Below is a small trained network, with its code and all its weights. Each question gives an input and a class and asks what happens when units are switched off, that is, made to give their printed mean instead of their output.

import numpy as np


def w(rows, s, z=0):
    codes = np.array(rows[::2]) - 128.0
    scale = np.full(codes.shape[1], s)
    scale[-1] = z or s
    return codes * scale


def f(y):
    return np.maximum(y, 0)


def log_softmax(a):
    a = a - a.max(-1, keepdims=True)
    return a - np.log(np.exp(a).sum(-1, keepdims=True))


def net(x, mask):
    res = np.array(x, float).reshape(1, 2) / 4 @ E
    y = f(res @ A[0][:, :-1].T + A[0][:, -1])
    res = res + np.where(mask, y, B[0][:, -1]) @ B[0][:, :-1]
    return log_softmax(res[-1] @ U[:, :-1].T + U[:, -1])


A, B = {}, {}
E = w([
[111,127,103,237,62,51,131],'x0',
[197,169,161,75,84,79,249],'x1',
],0.014)
A[0] = w([
[18,49,48,150,142,204,63,61],'neuron 1',
[142,154,102,170,105,85,110,253],'neuron 2',
[78,105,123,123,169,94,165,112],'neuron 3',
[169,124,154,61,195,222,141,99],'neuron 4',
[177,161,160,104,116,119,182,218],'neuron 5',
[44,102,69,206,87,48,80,70],'neuron 6',
[136,103,159,114,92,125,100,114],'neuron 7',
[144,175,94,136,131,111,231,72],'neuron 8',
[175,63,134,83,125,96,247,95],'neuron 9',
[185,158,173,101,83,106,167,63],'neuron 10',
[145,112,141,234,83,53,185,73],'neuron 11',
[104,105,181,11,246,132,152,119],'neuron 12',
[218,93,160,128,99,88,197,96],'neuron 13',
[103,84,126,139,157,111,42,227],'neuron 14',
],0.012,0.015)
B[0] = w([
[51,172,161,214,205,152,216,231],'neuron 1',
[139,17,197,85,41,58,67,238],'neuron 2',
[126,88,116,129,96,121,158,128],'neuron 3',
[142,85,56,73,216,52,48,223],'neuron 4',
[123,115,229,130,70,202,166,241],'neuron 5',
[121,106,17,145,203,95,139,217],'neuron 6',
[136,131,167,89,121,139,118,128],'neuron 7',
[96,168,129,203,188,152,146,175],'neuron 8',
[86,119,157,201,149,123,169,209],'neuron 9',
[82,172,113,169,181,176,137,179],'neuron 10',
[130,98,24,97,255,65,35,198],'neuron 11',
[122,87,92,97,157,69,78,240],'neuron 12',
[103,150,185,208,193,98,153,196],'neuron 13',
[114,114,253,152,70,182,150,249],'neuron 14',
],0.012,0.018)
U = w([
[105,160,153,250,160,201,191,73],'0',
[129,95,33,124,175,68,96,117],'1',
[136,64,226,102,31,156,138,253],'2',
[168,143,45,115,98,129,138,100],'3',
[156,168,91,109,92,155,123,97],'4',
],0.014,0.011)

Each question gives the input, the list of numbers given to net, and the class t.
The units are the neurons (one row each of A and B). Each row of codes is followed by its name. A weight is (code - 128) times the scale printed after its matrix; where a second scale follows, it is the last column's (A, B and U).
mask holds one flag per neuron, in row order. A switched-off neuron (its flag False) gives its mean, the last column of its row in B, instead of its output. The means were averaged over made-up inputs and are rounded, as every weight is.
A unit's drop is (log p(t) with every unit on - log p(t) with that unit switched off) / (log p(t) with every unit on - log p(t) with every unit switched off).
unit that matters most: the unit with the biggest drop
k most important neurons: the k neurons with the biggest drops, biggest first
drop when u is switched off: that unit's drop, to one decimal
input [5,-2], class 1: unit that matters most : neuron 6
input [3,3], class 2: 4 most important neurons : (neuron 1; neuron 2; neuron 4; neuron 6)
input [5,-4], class 1: 4 most important neurons : (neuron 6; neuron 5; neuron 2; neuron 11)
input [-7,7], class 0: 2 most important neurons : (neuron 5; neuron 9)
input [3,-1], class 2: 2 most important neurons : (neuron 4; neuron 12)
input [-5,3], class 1: 2 most important neurons : (neuron 14; neuron 4)
input [-3,1], class 2: 2 most important neurons : (neuron 11; neuron 6)
input [8,-6], class 1: 2 most important neurons : (neuron 6; neuron 11)
input [2,0], class 2: drop when neuron 6 is switched off : 0.0
input [1,-3], class 2: drop when neuron 8 is switched off : 0.1
input [-6,1], class 1: drop when neuron 4 is switched off : 0.2
